Here is a tiny trained network, its code and every weight. The questions are about switching its units off for an input and a class, where a switched-off unit gives its printed mean instead of its output.

import numpy as np


def w(rows, s, z=0):
    codes = np.array(rows[::2]) - 128.0
    scale = np.full(codes.shape[1], s)
    scale[-1] = z or s
    return codes * scale


def f(y):
    return np.maximum(y, 0)


def log_softmax(a):
    a = a - a.max(-1, keepdims=True)
    return a - np.log(np.exp(a).sum(-1, keepdims=True))


def net(x, mask):
    res = np.array(x, float).reshape(1, 7) / 4 @ E
    y = f(res @ A[0][:, :-1].T + A[0][:, -1])
    res = res + np.where(mask, y, B[0][:, -1]) @ B[0][:, :-1]
    return log_softmax(res[-1] @ U[:, :-1].T + U[:, -1])


A, B = {}, {}
E = w([
[182,255,175,114,150,117,223,102,195],'x0',
[142,195,63,133,56,143,145,151,29],'x1',
[128,128,129,128,127,128,129,129,126],'x2',
[157,157,174,54,158,85,59,116,57],'x3',
[218,115,140,143,83,185,64,99,141],'x4',
[204,119,64,100,214,135,147,187,139],'x5',
[169,66,101,25,45,74,190,99,154],'x6',
],0.0085)
A[0] = w([
[50,60,88,150,94,200,90,129,117,76],'N0',
[96,156,105,135,150,193,106,154,133,49],'N1',
[94,112,154,142,90,141,124,76,133,151],'N2',
[208,148,118,138,154,156,142,174,147,160],'N3',
[92,128,142,183,184,155,115,151,108,26],'N4',
[114,106,110,67,99,109,145,104,121,20],'N5',
[104,76,93,80,102,169,84,186,113,186],'N6',
[97,146,187,101,121,101,96,110,72,137],'N7',
[106,148,125,171,144,179,120,155,150,55],'N8',
[150,122,112,89,72,65,135,121,161,84],'N9',
[125,180,113,157,151,141,36,149,113,76],'N10',
[117,74,178,133,165,127,124,59,169,59],'N11',
[144,68,95,102,109,99,140,98,137,90],'N12',
[81,166,83,134,92,86,195,173,53,127],'N13',
[45,125,184,174,50,79,134,77,143,101],'N14',
[160,126,83,91,157,149,146,140,107,160],'N15',
[144,159,79,120,95,151,109,171,87,67],'N16',
[146,108,114,71,126,102,125,134,156,173],'N17',
[83,92,148,129,175,95,112,127,130,159],'N18',
[141,148,130,119,90,149,118,157,67,138],'N19',
[149,173,150,123,153,156,160,138,150,59],'N20',
[135,56,98,121,129,184,79,133,121,55],'N21',
[187,142,120,131,78,196,66,122,170,205],'N22',
[112,193,71,103,88,129,141,137,110,161],'N23',
[145,221,138,135,99,149,198,56,197,78],'N24',
[134,74,79,80,85,111,173,112,146,15],'N25',
[144,130,161,69,156,66,106,101,73,86],'N26',
[101,96,134,107,178,97,120,112,180,254],'N27',
[141,136,110,151,88,155,150,133,77,187],'N28',
[133,130,66,130,169,115,153,155,139,254],'N29',
[106,144,134,201,155,129,125,92,122,74],'N30',
[9,165,106,80,175,78,168,167,136,162],'N31',
[167,84,94,112,182,137,145,198,136,82],'N32',
[134,111,82,114,43,107,154,125,189,44],'N33',
[96,180,158,144,50,132,121,96,126,107],'N34',
[109,79,64,247,90,155,218,126,186,132],'N35',
[88,86,120,129,143,100,145,164,90,115],'N36',
],0.011,0.0038)
B[0] = w([
[107,164,142,67,142,89,194,136,110,244],'N0',
[120,147,111,164,146,142,112,94,95,170],'N1',
[118,121,136,94,136,156,91,188,135,191],'N2',
[60,127,111,84,103,139,117,160,161,203],'N3',
[130,155,80,156,161,156,149,84,84,201],'N4',
[124,190,92,140,170,162,111,86,88,176],'N5',
[112,129,161,91,100,68,198,124,117,234],'N6',
[171,128,157,90,137,163,103,158,112,204],'N7',
[149,195,120,135,184,171,136,77,70,179],'N8',
[100,159,96,167,159,191,141,127,102,198],'N9',
[157,162,94,133,126,154,151,91,107,210],'N10',
[80,89,147,162,164,150,183,150,133,195],'N11',
[151,146,95,152,139,173,178,96,57,193],'N12',
[111,115,170,174,119,136,147,114,184,229],'N13',
[110,126,95,127,100,166,53,195,135,231],'N14',
[114,96,129,117,121,148,109,165,149,182],'N15',
[89,92,167,158,155,124,127,139,144,186],'N16',
[127,117,124,157,130,174,140,109,114,191],'N17',
[126,104,157,151,87,118,156,114,122,200],'N18',
[142,70,177,151,159,137,176,112,147,193],'N19',
[100,163,126,80,125,81,174,121,85,184],'N20',
[83,144,124,61,135,62,163,112,135,205],'N21',
[124,103,127,125,21,125,126,33,218,231],'N22',
[144,62,189,191,174,123,184,139,161,202],'N23',
[66,149,114,90,127,55,186,142,99,254],'N24',
[115,162,60,180,160,167,130,99,56,204],'N25',
[207,131,144,132,150,96,69,141,95,195],'N26',
[142,74,208,179,124,164,207,152,128,220],'N27',
[112,60,190,127,163,172,140,132,165,198],'N28',
[135,107,131,96,64,171,121,163,124,207],'N29',
[131,179,87,107,146,184,129,116,110,185],'N30',
[159,118,70,139,5,133,87,49,198,244],'N31',
[84,98,92,85,133,176,66,211,141,189],'N32',
[145,158,99,154,179,151,98,109,86,205],'N33',
[64,127,101,91,157,142,89,194,161,200],'N34',
[254,146,196,146,107,55,60,170,91,253],'N35',
[108,171,129,76,77,60,123,94,149,189],'N36',
],0.0074,0.0098)
U = w([
[108,163,58,168,193,166,126,94,71,79],'0',
[117,122,137,122,127,123,129,156,144,248],'1',
[66,154,120,62,144,33,173,150,123,81],'2',
[97,57,185,197,175,133,159,157,180,80],'3',
[71,108,76,87,132,157,54,242,162,93],'4',
[136,114,91,132,63,107,95,48,213,120],'5',
[244,140,161,144,156,54,71,186,96,137],'6',
],0.011,0.013)

Each question gives the input, the list of numbers given to net, and the class t.
The units are the neurons (one row each of A and B). Each row of codes is followed by its name. A weight is (code - 128) times the scale printed after its matrix; where a second scale follows, it is the last column's (A, B and U).
mask holds one flag per neuron, in row order. A switched-off neuron (its flag False) gives its mean, the last column of its row in B, instead of its output. The means were averaged over made-up inputs and are rounded, as every weight is.
A unit's drop is (log p(t) with every unit on - log p(t) with that unit switched off) / (log p(t) with every unit on - log p(t) with every unit switched off).
The circuit of an input: a set's keep is (log p(t) with only the set's units on - log p(t) with every unit switched off) / (log p(t) with every unit on - log p(t) with every unit switched off). Starting from the 12 units with the biggest drops (on a tie, the unit counted first), units are removed one at a time, each time the one whose removal leaves the highest keep (on an exact tie, the one counted first), for as long as the keep stays at least 0.8.
units of the circuit, in order: the units of the circuit, biggest drop first
k most important neurons: the k neurons with the biggest drops, biggest first
drop of u: that unit's drop, to one decimal
input [-2,2,-2,-8,-1,-7,5], class 6: units of the circuit, in order => (N35)
input [-8,-2,-2,3,2,8,0], class 2: 3 most important neurons => (N6 N21 N14)
input [4,8,-6,-2,-2,2,7], class 3: units of the circuit, in order => (N23 N13)
input [-4,-8,4,6,4,8,-3], class 3: 2 most important neurons => (N27 N14)
input [1,4,-2,-6,5,5,-5], class 6: 2 most important neurons => (N35 N31)
input [-5,7,-7,4,-5,-8,-2], class 4: 4 most important neurons => (N14 N34 N27 N7)
input [-7,-7,-3,-7,1,0,1], class 2: units of the circuit, in order => (N0 N21)
input [-6,4,0,-3,8,3,0], class 5: 2 most important neurons => (N22 N24)
input [-8,3,6,0,0,6,5], class 2: 2 most important neurons => (N6 N21)
input [5,2,6,-3,-4,8,4], class 4: units of the circuit, in order => (N32 N29)
input [8,6,6,2,0,8,-4], class 2: 2 most important neurons => (N20 N24)
input [-2,3,-2,-8,-2,-8,-2], class 4: 2 most important neurons => (N14 N34)
input [6,0,-4,3,3,7,-6], class 4: 2 most important neurons => (N3 N32)
input [-6,6,5,7,-4,-4,-3], class 6: units of the circuit, in order => (N26)
input [0,7,4,0,3,-6,0], class 3: units of the circuit, in order => (N23 N19 N28)
input [-8,0,0,-3,2,-4,-6], class 2: 2 most important neurons => (N0 N21)
input [-6,-2,3,5,5,5,0], class 2: units of the circuit, in order => (N21 N6)
input [-8,0,3,-3,-8,1,-5], class 2: 2 most important neurons => (N0 N22)
input [-6,3,-3,6,5,-2,5], class 2: 4 most important neurons => (N6 N21 N35 N31)
input [-2,-7,1,-8,8,-3,-8], class 0: units of the circuit, in order => (N8)
input [8,-1,2,-1,5,2,-7], class 2: 3 most important neurons => (N24 N20 N3)
input [-4,-2,2,-8,3,8,1], class 4: 4 most important neurons => (N32 N3 N29 N26)
input [-2,4,0,-1,3,7,-4], class 4: drop of N27 => 0.1
input [1,-7,0,3,-8,5,-5], class 5: drop of N31 => 1.2
input [4,-5,4,-7,4,-8,3], class 4: drop of N14 => 0.4
input [0,5,-3,-4,-1,-3,-2], class 3: drop of N28 => 0.2
input [-3,7,2,3,-5,-8,-5], class 4: units of the circuit, in order => (N14)
